Each row comes from the steps of one path. Every step used is in the known rows, and no mark comes twice. Write the path behind each row, first mark first.
Each row is shifted at random along 8 fixed directions that mean nothing.
Known rows:
T-V-B-Q-N-R-F:  194 -363   92 -156 -133 -211  156  -21  -36 -174    9   25  435   47  153 -165 -128   -1  151   45  324 -116  228  -91   64 -100  258  -50  -47  -22  408  217    2    1   73   48   93   63 -261 -190   91    6 -160 -242 -320  -86 -265   97   85  166 -227
F-V-Z-T-M: -259  365  -11  189   -2  114  119   23   -1  -28 -179  337 -358  141 -308  -66  -32  -21 -150 -129 -229   87  -90   59  -27  221    3 -234   78   25 -156 -111   53  -89   83   -8  -64  -57   67  238   -8  -85   46  167  156  -75  -63   10  132  212 -217
F-V-Z-B-Q-N-R:  -69  343 -108  299  404  -28 -235   60   13   67  -13 -132 -560   49   22  173  421  -44 -114   80 -218   25 -139   32 -123  212 -570  194   16 -281  -55 -314   39  168    4  301 -427 -217  172 -320 -448  297  235  149  208  -79  163   83  195 -410   69
Z-V-B-Q:  -35  -66  -20  -30  325 -105 -146   20 -131   65    3   25 -253 -108  244   80  -48  153  305   29 -120 -110  190   35  210  167   -5   22   24 -115  333  -25   33   12  -70  204    4   47 -259  -33   -8  129 -113 -131 -137 -281 -103  229 -156 -147    7
B-Q-N-Y-F-V-M:   11 -181 -142  163  -41  233  185  -91   -3   17  281 -266  188   35  129   70  305 -120 -102  -99   56  -71  215 -150   42 -179 -149  223   18  214 -274  104   46   87   18   51 -106   98  138 -239  -28  124  128  -99  -92  268  338 -200    4 -138   30
Y-V-Z-B-T: -141 -416 -266  112  306  450  -43 -385 -215   10   33    8   50 -258  391  167   69 -195   83 -343 -362 -137  371  -46  462 -248  329 -390    9   29   43 -168  130  340 -429   30   72  241  -90 -147 -127   39  302 -280 -202  -78  455 -111 -262 -388  154
F-V-Z-N-R-Q-B:  -58   63   69  146  562 -250  -41 -196  -61 -162 -280  146  131  -72  199 -227 -254  204  144  -50   14  103    7  -80  378   79  312   17  220 -262  621  -90  197   76   34  161  -44  -45 -239  -64 -150   87   36  -44 -150 -136 -375  160   65 -216 -214
Q-B-Z-T-M:  105 -239  238   81  176 -154  -24   50  -55  -31  170   28 -374  -14  332   27 -245  446  461 -141  218 -581  422  -77  346  -59  114 -132   30  202  549  310   42 -383 -232  181  162  147 -236   39  206    4 -519 -404 -406 -243 -410   67 -630  163 -153
V-B-T-M-F: -203  151  -49 -258 -284  143 -169  154  -90    6  -89  281 -259 -133 -304   11 -257 -133   24  111 -242  158 -229  233 -190  104   93 -293 -141  -67 -256 -183  -11  -15   65 -272  198  -57   44  323  -43 -227   18  124  394 -332   49 -143  269  140  109
Q-N-R-V:   59 -220   30 -109  -50   59   98  -60 -113  -44  257 -222   21   -1  145  -42  107  -58  -44   -1   64   57  156  130  -83 -342 -193  135  -23   92  269  124  -44 -145  105  151 -149  -70   41 -204  -53  -22  -78  -51  -92   70  109 -208  -57  -47  197
B-Y-V-M:   70  -74  -58 -234  -80  102  111  127   41  145  184 -219  322  -92   50  184  272   -7   -6   13  -97  207    1  178  -32  -88  -98  267   68  104 -321  150  -97   24   82  -27   91   65   38  141  235   -4  -38   75  -13  421  291   28 -170  -69  417
R-Q-N-Y-F-V-Z-T-M:  130 -226  -13 -305 -132  -40  -35  -93  -38  -70  -97  -25  692 -169   -4  -77  -41    2 -180   43    3  228 -270   49  -14 -461  315 -112   53   -2  -51  -34  -21   77  -49 -263  208   71  224   96  189 -246   83  -39   52  389  123  -94 -200  -88  474
F-V-B-Q-N-R: -220  175  147  115  247 -340  117  118 -101 -352  -49  329   14  -98 -129 -505 -489  259  152   36  197  -37  -73 -222  199  137  223  -57   -3 -291  380  135  262 -388  235   72  -79  -67   17 -243 -180   72 -151 -231   -9 -454 -558   21  559  115 -375
N-Q-B-Y-F:  259  -95  218   33  -50 -112  199  156  280  -73  340 -346  347   -5  122 -106   -7  314  -23 -114  487 -223  -40 -129   54 -384   20  263  -27  193  -14  353   30 -377 -120 -132  223  104  291 -190  234 -134 -289 -206 -258  502 -130  -17 -116   54  226
Q-B-Z-V:  231   59  -92  161  305  -77 -391 -273  118  278 -355  -42 -327  102  154  466  210 -248  -21  189  -91   24 -178   15  -76  357 -135  208   72 -266   79 -350 -130  799 -151   95  -41  -94 -348   -1 -159  372  314  264   45 -105  185  388 -283 -177  -58
Y-F-V-Z-N-Q-B:   -5 -144   58 -216 -121 -208  242 -116 -165 -165 -103  153  393  -84 -158 -149 -153  -36  -88   85   45  175 -103  -18  -54 -281  163 -246   77 -267   12  125    5  -57   36 -121  -30 -111  120  -46  185  -38   54  -98   32   50  -51   -8  220  103   82
Z-T-F-V: -237  145  -43  182  152  323  -11   18   57  -84   21   97  241  -36    9 -266 -210  170  -76 -304  -95  -58  -80    4  318 -161  375  -42  116  205   14 -148  130 -200 -223 -138  222  127  110  142  -23 -214    8  -29  -78   45 -144    6  -41    1   99
M-T-F-V-Z-B:   66  -97  161 -471 -191 -235 -247  108  -80   17 -115   67  618 -139    8 -101 -415  183  241  165  -35  135 -169  230   99 -180  434 -159   25  -63  183  102 -128 -129 -174 -261  362   41 -216  458  353 -318 -228    5  -50   51 -299  -81 -248  104  363
Y-V-Z-N-R-Q-B-T-F:  165  -52   44    4  -32 -175  196   41  129  -91 -102   40   78   85  -68  -22   97   32 -101   -3  208  -40  -16  -96 -111   30    8  -24   22  -99   -2   63  -45   19   36   36  -14  -14   59  -97   55   62  -24  -17  -97  123  -97  286  -50  126 -112
Q-N-Y-V-B-T:  153 -173  -40  -41   -5  100    8  -27  122   90  206 -287  150  -71  121   84  265   -6 -130  -29  103  -46  -15  -14  -49 -291 -167  117   -3   58 -146  146  -89  -38 -108  -10   16  102  234 -249  108   14   34  -79 -128  458  327  -55 -235  -87  324
N-R-V-F: -242   22 -221  351  197  536   93  -70  -16 -127  245  -83   21  -58  217 -224   29  -72  -97 -413 -145   -5  258  -17  239 -200  158  145  -52  388    1 -203  338  -40  -31   -2  -94   71  106 -252 -479  -78  178  -57  -31  -33  136 -258  208 -330  -12
R-Q-N-Y-V:  334 -519  137 -394  -97 -428    4 -275 -157   52  -10 -206  415  -26  254  157 -168 -122  259  396  273   51  156  -70  -82   -6   82  241   23 -127  402  353 -232  240  284   25  -11    6 -352   14  289  197 -135  -62 -171  -65    1   -1 -281   61  -40
Y-F-V-B:   38 -247  -39 -341 -815  -42  192  -90 -107  -94  -83  193  380   68 -492  -91 -254 -488 -258  279  109  253 -121  -73 -462  -46   64 -378 -290 -111 -411  246 -176  140  256 -442  136  -58  116   81  134 -121  114   19  228  -62  220 -177  373  483 -157
B-Q-N-R:   47 -103  -91   48  397   40 -190  -95  -49   48  168 -373 -167  -81  388  204  330  -69   76   30 -120  -51   63  133  146 -168 -201  292   71 -146  210 -174  -20  264 -104  252 -132  -60  -24 -256 -200  208  159   13  -49   30  249  -38   17 -518  341
B-T-M-F-V-Z-N-R-Q:  -97   -8 -113  177  231  110   39 -254 -124   95 -263  130 -293  108  222  261  101 -200  152 -127 -263   15  329   13  296  371  130  -41  179   65  178 -298   -4  452   48  287 -104   27 -513  236  -69  179  214  203  -77 -296   36   79  -83 -127 -418
M-T-F-V: -154   -1  -39  -34 -507  332 -196   62    6  -13  189  -55   84   31 -214 -184 -299 -161 -145  -24  -16  -46 -129   18 -151 -190  113 -155 -284  262 -244  -37  -46 -215 -114 -365  208   71  223  178 -104 -338    5   26  205 -139   71 -452  142  152  119
T-F-V-B-Z-N:  -33  -42  203 -369 -437 -283  -91  456  -99 -185  155  183  -70 -114 -344 -346 -419  304  142  221  220 -199 -133 -102 -210   -7 -104 -305 -284  -77   52  366  -48 -748  102 -127  156  -61  289    9   71 -156 -504 -372  128 -401 -401  -28  128  399   25
T-F-V-M:  -16   48   17 -292 -631  -30 -151  266   -9  -24    7  121  198   37 -370 -120 -251 -136  -63  273   35  188 -209  107 -356  115   32   -4 -227   54 -288   85 -117 -114  251 -328  164  -93   90  317  -31 -146 -122  124  301 -148 -111 -119  112  297  108
T-M-V-Z:  -33 -353  145 -468 -772  107  519  -89 -143  -36  162   77  287   79 -315  -80  -67 -151 -168  -67    6  202   87  249 -141 -624  203 -679  -59   32 -141  362 -262 -348  -94 -281  353  128  111  235  721 -636 -207 -119 -142  402  202 -545  177  556  216
M-T-F-V-B:   26   61   27 -357 -666  -48 -207  121   18   90 -108   81  166   95 -411  -25 -238 -262 -111  320  -29  246 -282  186 -443   90  -35 -181 -218  -40 -289   37 -251   29  109 -365  171  -73  -16  359  126 -255   -7  266  292  -40   32 -173  143  358   62
V-B-Z-Q-N-Y:  146  168   62   98  167 -151 -317   76  242   99   38 -210 -449   37  -37  101  266  119 -120  186  169 -180 -320  -77 -259    0 -355  113  -71 -225  -45  -31  -84  -10 -127   45  -41  -85  336 -305 -107  132    3  -53  136  115  109   30  116 -184  137
N-R-Q-B-Y-F-V-Z-T-M:  169  -86   46   78 -133  -82  -16  149   44  -35   23   21   42   -7   39   14  -58  112   25  -25  179 -139   82 -149  -77   77  -30   63 -164  169  -26   31   65 -104   78  -23  -16   57   39  -23 -132   28 -118 -100  -30  -33 -152  125 -313   38 -103
M-F-V-B: -408   83 -220   12  177  463  -32 -187 -212  -44  -37  129  141 -203  -24 -179 -193 -145  -47 -198 -456  296  -27  168  281 -152  237 -259   82  -16  -45 -283  180   64 -122 -193   87   52   12  130 -146 -309  255   45  157  -69  230 -330  363 -235  143
T-V-Z-Q:   10  -98    9 -130 -279  -63 -169  -34   -5  -21 -120  123   40   45 -141  -60 -145 -138  -34  130   28  -38 -133  -17 -152   17  281 -287 -202 -181    9  -36 -116   75 -122 -216  199    7   23  111    9  -91   32  -80   78 -214  -64  -19  186   89    2
Q-N-R-F-V-M-T: -111  177   53  322  -45  134  -55  126   60  -75  248  -90 -126  134  114 -233 -141  149   90 -130  187 -181  239  -69   69   32  -18  407  -70  510  166   97  227 -322  214   60 -163  -18  -29   41 -279   -6 -186   33    6 -152 -321 -343  -30  -10 -241
M-T-F-V-Z: -414  255 -153  295  404  396  -88  -56 -195   -2   74   66 -402  -32  176  -91  -96   23  244 -297 -488  -61  318  113  402  273  -10  -11   83  243  116 -197  249  -94  -70  150 -212   33 -219  256 -299  -91   40   71   46 -312    7 -263   30 -291 -173
Q-B-Z-N-R-V-F:  395 -230   27 -292 -118 -273 -137   73   29  159  -34 -239  129   34  170  287  296  -56   59  266  159   83   33  142 -281  -35 -292  291   -5  -36  120   52 -202  296   73  193  -76 -149 -221 -144   49  258  -54   87  -73  115   41  262 -349  -28  181
Y-F-V-Z-Q: -157   43   63 -240   60 -302  186  126 -301 -153   -9  200  102  -92  -97 -182 -248  137  267  135  -99   75   95   31   41  191   26   -7   29  -89  113  238   69 -251  255   58 -137 -144 -102  215  121   54 -228  -99   86 -326 -290   75  118   78  -55
Y-F-V-Z:   57 -184  -75   31   35   84  196 -314   77 -126 -141  -43  840    4  121 -122  -94 -182 -110 -201   32  153   31 -116  398 -206  593  -73  102   99  -28  112   89  360 -135 -284  322  165 -108  164  187 -156  196  -20 -248  469  111  -96   27  -69   45
N-Q-B-Y:  210  213  182  184   -6 -137 -169  188  322  115  183 -306 -442  128  -15  111  134  151  -69  108  331 -175 -182  -58 -258   95 -440  338 -127   20  -15   91  -76 -179   32   57  -40  -71  233 -212  -95   87 -164   70   41  152  -62   36  -26   10   12
R-Q-B-Y-V-M-T:  -35   22   61  -60  139  -58  471 -259   69    5 -259  203  450   35 -116  -35  -82    4  -34 -111   30  399  -20   52  150   37  346  -59  360  -83    0  127   34  248  115  -18  161  151 -319  203  494 -134   76  178 -155  364    0   92  112  294 -279
B-T-V-M-F: -346  321 -111  281  177  344  158  -98   48  -10 -198  366  -90   54  -74  -89 -180  -74   63 -282 -221   75   43   27  323  329  501   -8  189  138 -147 -288  206  212  -16  -86  147   94 -314  340  -49  -54  176  212   38 -240 -140   47  297  108 -394
Z-Q-N-Y-F-V-B-T:  169  262  -42  -40  275 -168  -65   39  246  141 -205 -144  437   15  -43  114  351   51 -217  116   30  260 -449   79  -94   33 -117  397  280 -171 -256 -134 -111  330  -36   32   -1  -87   73  -15  162  181  230  305   43  566  103  408 -104 -121  313

Which path is each row?
 596 -452  103  -66 -397 -158 -232  -73  237  269  143 -531 -292  225  276  435  500 -119  -95  118  408 -278  282  -43 -300 -200 -484   19 -250  247  218  254 -366  164 -192  250   18   69   -4 -264  161  115 -155  -42 -325  409  233   20 -789   84  125 -> R-V-Z-N-Q-B-T
 102  101   48  296  522 -123 -299   37  147   35  -46 -188 -168  -42  326  -12   59  281  126  -61  131 -115   33 -171  250  223 -113  317   29  -48  424  -96  133  -12  -22  296  -80   29  -81 -207 -325  221  -37  -78 -145  -26 -210  190 -197 -359 -130 -> F-V-Z-N-R-Q-B-Y
-167  357    8  246  761  -97   65 -138  -23   43 -301  341  -56  -69  161  104 -143  256  331  -83 -205  -68  -40  -39  387  423  353  265  461 -148   71 -220  218  187   19   64 -141  -11 -399  266   67  252   81  118  -19 -211 -262  330   31 -160 -303 -> Q-N-Y-V-B-Z-T-M-F
-191  195  -74  242  404   81 -182  158 -114  -86  233 -139 -742 -131  108 -139  107  218   57 -104 -189 -204  101  -94   94   53 -529   10 -138   32  229 -126  228 -387   19  289 -346  -99  319 -399 -546   63  -92 -171  147 -325   -6  -77  102 -409   43 -> F-V-B-Z-N-R-Q
 -12 -350   45 -310 -649   89  309   -5 -154    4  149  196  180  -30 -194   31 -322 -162   84   59  105  -96  195  -43 -200 -124  248 -322 -175  164 -312  277 -143 -220   90 -312  182  143  -57  164  356 -190 -145 -156  -16 -164   90 -261   40  468 -150 -> N-Y-V-B-T-M-F
-142  123   -1  196   68  215  234 -185  168  -73 -106   89  181   83 -124 -169   31   23 -264 -340  -47  -30 -131  -74  271 -323  316 -412  207   -9 -126 -129   47  -31 -404 -104  188  145  153  -59  232 -286  193    6 -150  337   68 -110  332   75  -60 -> M-T-F-V-B-Z-N-Q
 -75 -125  129 -183  104 -317  272   43 -226 -115  108  144 -135 -129  -26  -87  -99  205  184  123   97 -126  103 -113  -51  -45  -36  -59   35 -174  121  310   15 -369  191  192 -210  -15   90 -181  259  147 -227 -281  -44 -242 -126   14   98  137  -96 -> B-Q-N-Y-V-Z-T
 101 -118  -29  -44  181  111  -97  115   65   20   66 -228  215 -109  189  -28  242  183  -78 -125  -11   73  -23   67  110 -218 -137   33   62  -46  148 -113  -13 -108 -173  173   55   72  126 -176  -77  -95  -10 -118 -146  316   87   95 -185 -268  296 -> T-F-V-Z-N-R-Q-B-Y
  94  189   63  119  143 -212  141  -45  124   18 -267  152  135   39  -90   62   23   24  -89   13   99  115 -167 -112  -20  217   47  118  135 -116 -133  -37   41  205   83   36  -92  -44  -64    5  107  178  120  156   -4  143 -110  324   -7   97 -216 -> N-Q-B-Y-F-V-Z-T
  24 -172   95 -262 -424  -78  130  142  -71 -135   -4  208  314  -93 -179 -211 -276   60  -17   19  130  105  -24   83  -42 -239  205 -271  -40   26   18  111  -25 -215    3 -114  178   34   30   28  185 -226 -165  -73  -43    0 -235  -36 -110  346  116 -> N-Q-B-T-F-V-M
 197  -90  -55 -190   27 -117  171  -90  -13   82 -214  -46  309  -39   -4  195  290 -151 -187   78  -67  366 -108  115 -154  -45 -162   65  119 -132 -122  -97 -103  387  106  107  -99  -47  -72  -52  148   62  200  211   -2  374  243  272 -177  -45  128 -> N-R-Q-B-Y-F-V-Z-T
 174   63  171  273  222 -417  187   40  174 -182  -19  -27  324  141  112 -134  -54  234  101  -11  426 -246   59 -339  210  103  183  256   76  -76  154  248  112  -54   29   52  -15   -2  -58 -166   44  232 -123 -160 -289  108 -415  207   81   31 -306 -> Y-F-V-Z-B-Q-N-R
-110 -261  -82 -142 -424  369  290 -104 -112   16  168  140   86  -98 -185   58  -59 -129 -168 -154 -107 -128   32  -28 -134 -469  224 -496 -101  148 -500   13  -50 -187 -239 -374  167  183  298  -15  284 -331   61 -209   49   84  379 -332  115  185  150 -> N-Y-V-B-Z-T-M-F
-103  -72   16 -207 -192  116 -137  120  -56   -3   -4   85  201 -131  -14  -60 -182  112   64  -96  -81  -18  -57   80  204 -184  339 -245  -29  134  -19  -27  -34 -195 -183 -127  360  119   32  330  194 -248 -109 -108    7  -38  -92 -169 -130   71  259 -> B-T-M-F-V-Z-N
   3  -79 -120  -37   92   37 -315  -92  -67   63 -208   36  -49  -88  167  169   45 -174   61   26 -213  -10    0   15  158  161  139  -78   -2  -97   59 -298  -50  368 -130  118  -10  -12 -173   76 -174  194  234   82   50 -255   75  145 -127 -242   65 -> B-T-F-V-Z-N-Q
 -93  373   20  332  652  -44 -160  292  100   -2  171 -120 -414  -37  277  -95  221  480  196 -161  -71 -286   24   67  245   73 -211  365  146  -29  273 -190  180 -355 -154  314 -226  -42   80 -211 -267  135 -150  -37 -128  -28 -321  324 -102 -366  162 -> Z-T-V-B-Q-N-R
